Below is a small trained network, with its code and all its weights. Each question gives an input and a target symbol and asks what happens when units are switched off, that is, made to give their printed mean instead of their output.

import numpy as np


def w(rows, s, z=0):
    codes = np.array(rows[::2]) - 128.0
    scale = np.full(codes.shape[1], s)
    scale[-1] = z or s
    return codes * scale


def norm(h):
    return h / np.sqrt((h * h).mean(-1, keepdims=True) + 1e-5)


def f(y):
    return np.maximum(y, 0)


def softmax(a):
    e = np.exp(a - a.max(-1, keepdims=True))
    return e / e.sum(-1, keepdims=True)


def log_softmax(a):
    a = a - a.max(-1, keepdims=True)
    return a - np.log(np.exp(a).sum(-1, keepdims=True))


def net(x, mask):
    ids = ['ΘΛΣΦβδεημξπτψω'.index(c) for c in x.split()]
    T = len(ids)
    res = E[ids] + P[:T]
    u = 0
    for l in range(2):
        r = norm(res)
        for j in range(2):
            rows = slice(2 * j, 2 * j + 2)
            q, k, v = (r @ M[l][rows].T for M in (Q, K, V))
            z = softmax(np.where(np.tri(T) > 0, q @ k.T / 2**0.5, -1e9)) @ v
            o = O[l][rows]
            res = res + np.where(mask[u + j], z, o[:, -1]) @ o[:, :-1]
        u += 2
        y = f(norm(res) @ A[l][:, :-1].T + A[l][:, -1])
        res = res + np.where(mask[u : u + 8], y, B[l][:, -1]) @ B[l][:, :-1]
        u += 8
    return log_softmax(norm(res)[-1] @ U[:, :-1].T + U[:, -1])


Q, K, V, O, A, B = {}, {}, {}, {}, {}, {}
E = w([
[121,145,128,148,184,125,103,74],'Θ',
[111,190,110,154,248,145,136,76],'Λ',
[88,145,126,147,151,108,131,71],'Σ',
[175,89,147,94,99,91,154,88],'Φ',
[118,186,123,153,160,57,117,106],'β',
[196,151,95,67,117,71,112,146],'δ',
[130,170,104,170,109,80,125,111],'ε',
[150,116,163,140,181,164,122,199],'η',
[129,200,94,179,157,126,147,88],'μ',
[96,78,128,105,115,88,21,172],'ξ',
[92,152,78,128,111,116,136,199],'π',
[99,141,160,152,16,111,76,122],'τ',
[107,95,141,87,141,128,172,66],'ψ',
[144,109,88,158,139,104,165,101],'ω',
],0.017)
P = w([
[140,147,37,252,146,62,166,16],'0',
[147,141,94,166,167,90,210,84],'1',
[134,150,81,169,158,108,200,104],'2',
[147,162,89,170,157,118,174,107],'3',
[152,164,100,172,156,140,156,114],'4',
[142,159,98,165,152,158,127,126],'5',
[145,156,112,175,150,176,112,135],'6',
[150,154,125,173,146,197,93,145],'7',
[143,135,144,180,145,208,82,168],'8',
[152,132,164,173,137,234,55,188],'9',
[154,146,165,177,140,253,48,196],'10',
[143,179,153,185,171,240,57,138],'11',
],0.0045)
Q[0] = w([
[163,48,61,217,93,78,150,107],'0.h1',
[52,21,145,82,105,193,251,254],'0.h1',
[128,98,226,3,61,58,181,121],'0.h2',
[185,30,197,133,119,211,158,73],'0.h2',
],0.0052)
K[0] = w([
[144,65,99,60,122,178,156,110],'0.h1',
[146,108,176,137,106,122,208,15],'0.h1',
[156,67,157,147,174,91,219,1],'0.h2',
[180,59,82,149,106,85,87,125],'0.h2',
],0.0075)
V[0] = w([
[155,253,141,145,139,97,113,85],'0.h1',
[150,191,50,136,148,178,88,183],'0.h1',
[240,47,215,248,177,111,160,51],'0.h2',
[250,127,154,167,102,115,3,100],'0.h2',
],0.004)
O[0] = w([
[144,67,211,168,98,34,219,85,247],'0.h1',
[122,180,199,106,161,45,95,144,65],'0.h1',
[193,104,173,151,117,149,164,26,251],'0.h2',
[170,185,116,157,54,2,122,157,70],'0.h2',
],0.0049,0.0029)
A[0] = w([
[150,46,197,111,118,167,84,124,140],'0.n1',
[83,118,2,230,101,89,35,132,204],'0.n2',
[135,216,160,178,180,148,104,100,102],'0.n3',
[127,100,192,96,40,44,138,90,52],'0.n4',
[140,109,114,181,213,251,70,108,147],'0.n5',
[113,92,101,3,112,57,218,135,121],'0.n6',
[118,145,217,184,104,222,97,89,2],'0.n7',
[166,186,84,59,42,112,176,135,156],'0.n8',
],0.0052,0.0019)
B[0] = w([
[147,151,125,99,190,85,101,81,195],'0.n1',
[107,85,182,48,134,111,183,123,252],'0.n2',
[118,108,118,118,169,118,253,186,239],'0.n3',
[72,164,69,59,128,137,156,154,188],'0.n4',
[167,155,129,129,88,25,155,169,238],'0.n5',
[138,169,48,116,101,187,115,107,197],'0.n6',
[95,161,141,158,201,161,152,60,174],'0.n7',
[106,187,180,101,144,156,73,101,153],'0.n8',
],0.0063,0.0037)
Q[1] = w([
[137,161,109,55,192,65,187,155],'1.h1',
[150,108,95,76,100,178,113,93],'1.h1',
[107,114,64,66,53,255,61,88],'1.h2',
[139,141,133,117,144,156,155,100],'1.h2',
],0.013)
K[1] = w([
[136,73,165,144,84,146,75,189],'1.h1',
[204,78,105,118,88,140,124,38],'1.h1',
[137,57,76,106,114,76,255,59],'1.h2',
[145,78,95,111,62,102,152,195],'1.h2',
],0.008)
V[1] = w([
[110,148,111,168,102,150,165,161],'1.h1',
[176,196,93,139,136,127,117,151],'1.h1',
[140,56,157,167,117,122,186,185],'1.h2',
[2,159,179,188,93,168,125,102],'1.h2',
],0.0088)
O[1] = w([
[83,109,66,180,64,143,176,153,67],'1.h1',
[170,118,99,119,131,120,164,94,3],'1.h1',
[166,123,4,95,76,119,70,136,122],'1.h2',
[148,125,148,69,141,153,208,55,107],'1.h2',
],0.012,0.003)
A[1] = w([
[98,156,155,72,196,136,133,113,97],'1.n1',
[125,90,106,145,76,99,192,62,164],'1.n2',
[149,71,48,143,46,92,68,78,208],'1.n3',
[161,77,117,199,42,117,165,110,4],'1.n4',
[232,203,197,63,139,251,66,58,65],'1.n5',
[172,185,96,199,214,134,108,77,151],'1.n6',
[16,188,100,9,169,164,186,254,125],'1.n7',
[47,153,110,142,125,209,69,34,193],'1.n8',
],0.0071,0.0026)
B[1] = w([
[142,149,161,95,127,209,37,108,231],'1.n1',
[131,154,144,122,127,145,43,163,254],'1.n2',
[189,177,190,125,152,209,158,226,188],'1.n3',
[40,82,202,122,67,168,131,61,146],'1.n4',
[40,183,132,206,148,100,133,55,241],'1.n5',
[131,57,115,112,66,137,89,141,248],'1.n6',
[111,1,94,84,94,137,144,145,187],'1.n7',
[127,229,37,136,133,133,67,159,246],'1.n8',
],0.0087,0.0056)
U = w([
[35,147,88,167,167,173,68,78,139],'Θ',
[122,94,84,217,76,143,181,82,145],'Λ',
[189,133,175,75,169,154,210,100,255],'Σ',
[119,101,127,134,131,129,127,128,58],'Φ',
[147,148,105,99,134,2,127,113,128],'β',
[164,76,206,167,73,214,113,135,108],'δ',
[127,101,131,141,134,137,122,129,48],'ε',
[224,164,74,126,153,157,131,199,248],'η',
[60,161,178,99,8,109,128,142,52],'μ',
[36,45,73,99,120,138,152,143,219],'ξ',
[67,102,189,241,190,129,141,178,76],'π',
[169,81,92,182,224,135,151,111,117],'τ',
[119,81,181,30,173,108,55,174,50],'ψ',
[183,26,138,172,115,113,65,68,97],'ω',
],0.0082,0.0032)

Each question gives the input, a string of symbols that net reads in full, and the target symbol t.
The units are the heads (2 rows each of Q, K, V and O) and the neurons (one row each of A and B). Each row of codes is followed by its name. A weight is (code - 128) times the scale printed after its matrix; where a second scale follows, it is the last column's (O, A, B and U).
mask holds one flag per unit, layer by layer, with each layer's heads first. A switched-off unit (its flag False) gives its mean, the last column of its rows in O or B, instead of its output. The means were averaged over made-up inputs and are rounded, as every weight is.
A unit's drop is (log p(t) with every unit on - log p(t) with that unit switched off) / (log p(t) with every unit on - log p(t) with every unit switched off).
The circuit of an input: a set's keep is (log p(t) with only the set's units on - log p(t) with every unit switched off) / (log p(t) with every unit on - log p(t) with every unit switched off). Starting from the 12 units with the biggest drops (on a tie, the unit counted first), units are removed one at a time, each time the one whose removal leaves the highest keep (on an exact tie, the one counted first), for as long as the keep stays at least 0.8.
circuit, biggest first: the units of the circuit, biggest drop first
k most important neurons: the k neurons with the biggest drops, biggest first
k most important neurons of layer l: the k neurons of layer l with the biggest drops, biggest first
input β ψ ψ ω Θ ψ β ω ψ Σ τ β, target Σ: circuit, biggest first : (1.h2)
input Φ ψ β ε β ψ ψ ψ ε ψ Λ, target τ: 2 most important neurons : (0.n3; 1.n8)
input ψ μ β τ μ ψ ψ π Θ μ, target ξ: circuit, biggest first : (1.n7; 0.h2)
input ξ β ψ ψ ψ β ψ ψ β Σ ω, target ψ: 2 most important neurons : (0.n2; 1.n5)
input Θ η ε β Θ η μ, target η: circuit, biggest first : (1.h2; 1.n3)
input ψ ψ ξ ψ π β Θ, target ξ: circuit, biggest first : (0.h2; 1.n7; 0.n3)
input ξ ψ β ψ ψ ω, target ψ: 2 most important neurons of layer 0 : (0.n2; 0.n3)
input μ δ ξ δ ψ ψ η μ β δ Θ μ, target π: circuit, biggest first : (1.h2; 0.n8; 0.n5; 0.n3)
input ψ δ μ β ψ β ε Θ μ, target π: 2 most important neurons : (0.n8; 0.n3)
input ξ ψ β ω Φ β ω β ψ β ω μ, target ψ: 4 most important neurons : (0.n2; 0.n3; 1.n5; 1.n6)
input β β δ μ τ ψ μ β μ ψ μ, target Σ: circuit, biggest first : (1.h2; 0.n3)
input Λ ψ β ω ψ ω β Θ Θ π Θ, target ξ: circuit, biggest first : (0.h2; 1.h1; 1.n7)
input β τ β μ π ψ δ ψ β β, target π: circuit, biggest first : (1.h2; 0.n8; 0.n3)
input ψ δ β ψ ψ ψ ψ ψ ψ ψ ψ Θ, target π: circuit, biggest first : (1.h2; 0.n3; 0.n8)
input ψ ω Φ, target η: circuit, biggest first : (1.h2; 1.n3)
input Σ β β, target β: 2 most important neurons of layer 1 : (1.n5; 1.n8)
input Φ β β ω ψ, target η: circuit, biggest first : (1.h2; 1.n3; 0.n6)
input ω ψ ψ β ψ ψ ω, target δ: 2 most important neurons : (1.n4; 1.n3)
input μ ω τ ω, target Σ: circuit, biggest first : (1.h2)
input ε Σ β ω Λ Λ, target τ: 2 most important neurons of layer 1 : (1.n8; 1.n5)
input ξ Θ ω Θ ψ β β, target ψ: most important neuron of layer 1 : (1.n5)
input β ψ ψ μ ω ψ ψ β β ψ ψ ω, target δ: 2 most important neurons of layer 0 : (0.n3; 0.n4)
input β μ β ε ω β ψ ψ ψ Θ, target ω: 2 most important neurons of layer 1 : (1.n6; 1.n8)
input β ε ε μ ξ ψ δ, target Θ: 2 most important neurons : (1.n5; 0.n8)
input δ ω ψ ω ψ ψ μ η ψ ψ β μ, target η: 2 most important neurons : (1.n3; 1.n5)
input ω π η ψ β ψ μ δ ψ ω μ Θ, target π: 2 most important neurons : (0.n8; 0.n5)
input Σ β δ ψ ψ ψ β ψ ω, target π: circuit, biggest first : (1.h2)
